Below is a small trained network, with its code and all its weights. Each question gives an input and a target symbol and asks what happens when units are switched off, that is, made to give their printed mean instead of their output.

import numpy as np


def w(rows, s, z=0):
    codes = np.array(rows[::2]) - 128.0
    scale = np.full(codes.shape[1], s)
    scale[-1] = z or s
    return codes * scale


def f(y):
    return y / 2 * (1 + np.tanh(0.7978845608 * (y + 0.044715 * y**3)))


def softmax(a):
    e = np.exp(a - a.max(-1, keepdims=True))
    return e / e.sum(-1, keepdims=True)


def log_softmax(a):
    a = a - a.max(-1, keepdims=True)
    return a - np.log(np.exp(a).sum(-1, keepdims=True))


def net(x, mask):
    ids = ['αβγζημπτφψ'.index(c) for c in x.split()]
    T = len(ids)
    res = E[ids] + P[:T]
    r = res
    for j in range(2):
        rows = slice(4 * j, 4 * j + 4)
        q, k, v = (r @ M[0][rows].T for M in (Q, K, V))
        z = softmax(np.where(np.tri(T) > 0, q @ k.T / 4**0.5, -1e9)) @ v
        o = O[0][rows]
        res = res + np.where(mask[j], z, o[:, -1]) @ o[:, :-1]
    y = f(res @ A[0][:, :-1].T + A[0][:, -1])
    res = res + np.where(mask[2:14], y, B[0][:, -1]) @ B[0][:, :-1]
    return log_softmax(res[-1] @ U[:, :-1].T + U[:, -1])


Q, K, V, O, A, B = {}, {}, {}, {}, {}, {}
E = w([
[68,180,104,159],'α',
[90,154,139,142],'β',
[36,77,16,173],'γ',
[175,86,51,137],'ζ',
[68,147,216,143],'η',
[84,126,195,166],'μ',
[168,143,181,133],'π',
[138,134,121,116],'τ',
[149,177,112,94],'φ',
[216,234,19,2],'ψ',
],0.0076)
P = w([
[86,123,145,60],'0',
[46,215,143,152],'1',
[185,115,120,167],'2',
[41,106,173,152],'3',
[57,220,135,86],'4',
[221,60,93,112],'5',
[32,77,146,143],'6',
[37,236,2,73],'7',
[222,114,121,122],'8',
[72,36,59,139],'9',
],0.007)
Q[0] = w([
[17,152,133,65],'head 0',
[82,231,57,55],'head 0',
[176,195,153,79],'head 0',
[232,21,254,163],'head 0',
[194,78,136,101],'head 1',
[207,137,179,59],'head 1',
[213,74,97,85],'head 1',
[177,35,102,229],'head 1',
],0.0074)
K[0] = w([
[128,61,68,206],'head 0',
[246,24,141,87],'head 0',
[191,157,168,138],'head 0',
[41,254,197,130],'head 0',
[74,167,170,188],'head 1',
[23,138,44,196],'head 1',
[37,148,135,173],'head 1',
[94,252,150,33],'head 1',
],0.0085)
V[0] = w([
[185,212,215,46],'head 0',
[2,32,218,204],'head 0',
[56,101,90,192],'head 0',
[86,193,101,147],'head 0',
[150,62,24,157],'head 1',
[120,248,11,123],'head 1',
[84,217,110,118],'head 1',
[200,155,195,34],'head 1',
],0.0082)
O[0] = w([
[237,177,160,3,43],'head 0',
[121,224,3,231,170],'head 0',
[20,66,55,135,215],'head 0',
[46,210,50,101,205],'head 0',
[68,48,179,193,111],'head 1',
[42,34,214,24,255],'head 1',
[48,159,112,41,230],'head 1',
[216,207,187,108,52],'head 1',
],0.007,0.0035)
A[0] = w([
[99,56,124,127,130],'neuron 0',
[33,216,106,102,128],'neuron 1',
[231,92,135,70,72],'neuron 2',
[109,22,98,202,237],'neuron 3',
[118,151,198,232,234],'neuron 4',
[181,169,197,74,12],'neuron 5',
[114,161,254,198,87],'neuron 6',
[76,225,67,167,166],'neuron 7',
[164,72,96,112,122],'neuron 8',
[149,76,146,102,75],'neuron 9',
[153,13,111,96,224],'neuron 10',
[168,216,72,143,254],'neuron 11',
],0.0075,0.0059)
B[0] = w([
[93,132,189,122,172],'neuron 0',
[147,5,28,55,254],'neuron 1',
[105,61,129,156,128],'neuron 2',
[136,237,216,208,244],'neuron 3',
[168,224,250,253,156],'neuron 4',
[52,99,35,179,128],'neuron 5',
[199,127,195,64,117],'neuron 6',
[188,38,55,155,243],'neuron 7',
[31,195,201,163,122],'neuron 8',
[125,109,116,117,117],'neuron 9',
[166,226,255,168,174],'neuron 10',
[208,216,75,181,171],'neuron 11',
],0.0063,0.0095)
U = w([
[27,36,18,5,17],'α',
[180,81,79,81,184],'β',
[21,29,143,206,33],'γ',
[186,191,234,182,249],'ζ',
[209,148,72,137,19],'η',
[218,133,93,163,2],'μ',
[219,169,138,143,209],'π',
[200,139,143,107,238],'τ',
[138,163,127,39,175],'φ',
[80,51,230,2,177],'ψ',
],0.0059,0.0033)

Each question gives the input, a string of symbols that net reads in full, and the target symbol t.
The units are the heads (4 rows each of Q, K, V and O) and the neurons (one row each of A and B). Each row of codes is followed by its name. A weight is (code - 128) times the scale printed after its matrix; where a second scale follows, it is the last column's (O, A, B and U).
mask holds one flag per unit, heads first, then neurons. A switched-off unit (its flag False) gives its mean, the last column of its rows in O or B, instead of its output. The means were averaged over made-up inputs and are rounded, as every weight is.
A unit's drop is (log p(t) with every unit on - log p(t) with that unit switched off) / (log p(t) with every unit on - log p(t) with every unit switched off).
The circuit of an input: a set's keep is (log p(t) with only the set's units on - log p(t) with every unit switched off) / (log p(t) with every unit on - log p(t) with every unit switched off). Starting from the 12 units with the biggest drops (on a tie, the unit counted first), units are removed one at a time, each time the one whose removal leaves the highest keep (on an exact tie, the one counted first), for as long as the keep stays at least 0.8.
circuit, biggest first: the units of the circuit, biggest drop first
most important unit: the unit with the biggest drop
k most important neurons: the k neurons with the biggest drops, biggest first
heads that matter: for each layer, one digit per head in row order, 1 if its drop is at least 0.15 and else 0, layers parted by /
input γ γ α ψ β γ ζ γ ζ η, target ζ: circuit, biggest first -> neuron 3; head 1; neuron 10; neuron 1
input α ψ β, target ψ: circuit, biggest first -> head 0; head 1; neuron 11
input β α α ψ φ, target α: most important unit -> neuron 3
input ψ ψ π, target ψ: circuit, biggest first -> head 0; head 1
input ζ ψ α α τ γ ψ α φ, target ψ: circuit, biggest first -> head 0; head 1; neuron 11
input α α γ τ α α γ ψ, target α: heads that matter -> 00
input β μ γ γ γ, target γ: circuit, biggest first -> head 0; neuron 3
input α α α, target α: circuit, biggest first -> head 1; head 0; neuron 3; neuron 10
input τ η α α γ ψ φ, target ψ: circuit, biggest first -> head 0; neuron 11; neuron 7
input α π α τ τ, target α: circuit, biggest first -> neuron 3; neuron 10
input α ψ α ψ β, target α: circuit, biggest first -> neuron 3; neuron 1
input γ α γ η α ψ γ α, target ψ: heads that matter -> 10
input α τ γ α φ, target γ: heads that matter -> 11
input β β γ γ ζ, target γ: circuit, biggest first -> head 0; head 1
input α ψ τ α γ α ζ γ α ζ, target ζ: circuit, biggest first -> neuron 10; neuron 3; neuron 1
input β α α α, target α: 2 most important neurons -> neuron 1; neuron 10
input τ γ γ α ζ, target γ: circuit, biggest first -> head 1; head 0
input ζ γ α, target ζ: heads that matter -> 01
input α β τ ψ γ ζ γ φ, target ζ: 3 most important neurons -> neuron 1; neuron 10; neuron 7
input α α ζ γ η, target ζ: most important unit -> head 1
input φ β ψ β ζ, target ψ: heads that matter -> 10
input α ψ μ, target ψ: 2 most important neurons -> neuron 3; neuron 11
input α μ ζ α, target ζ: 3 most important neurons -> neuron 4; neuron 3; neuron 1
input η γ α α μ, target α: most important neuron -> neuron 1
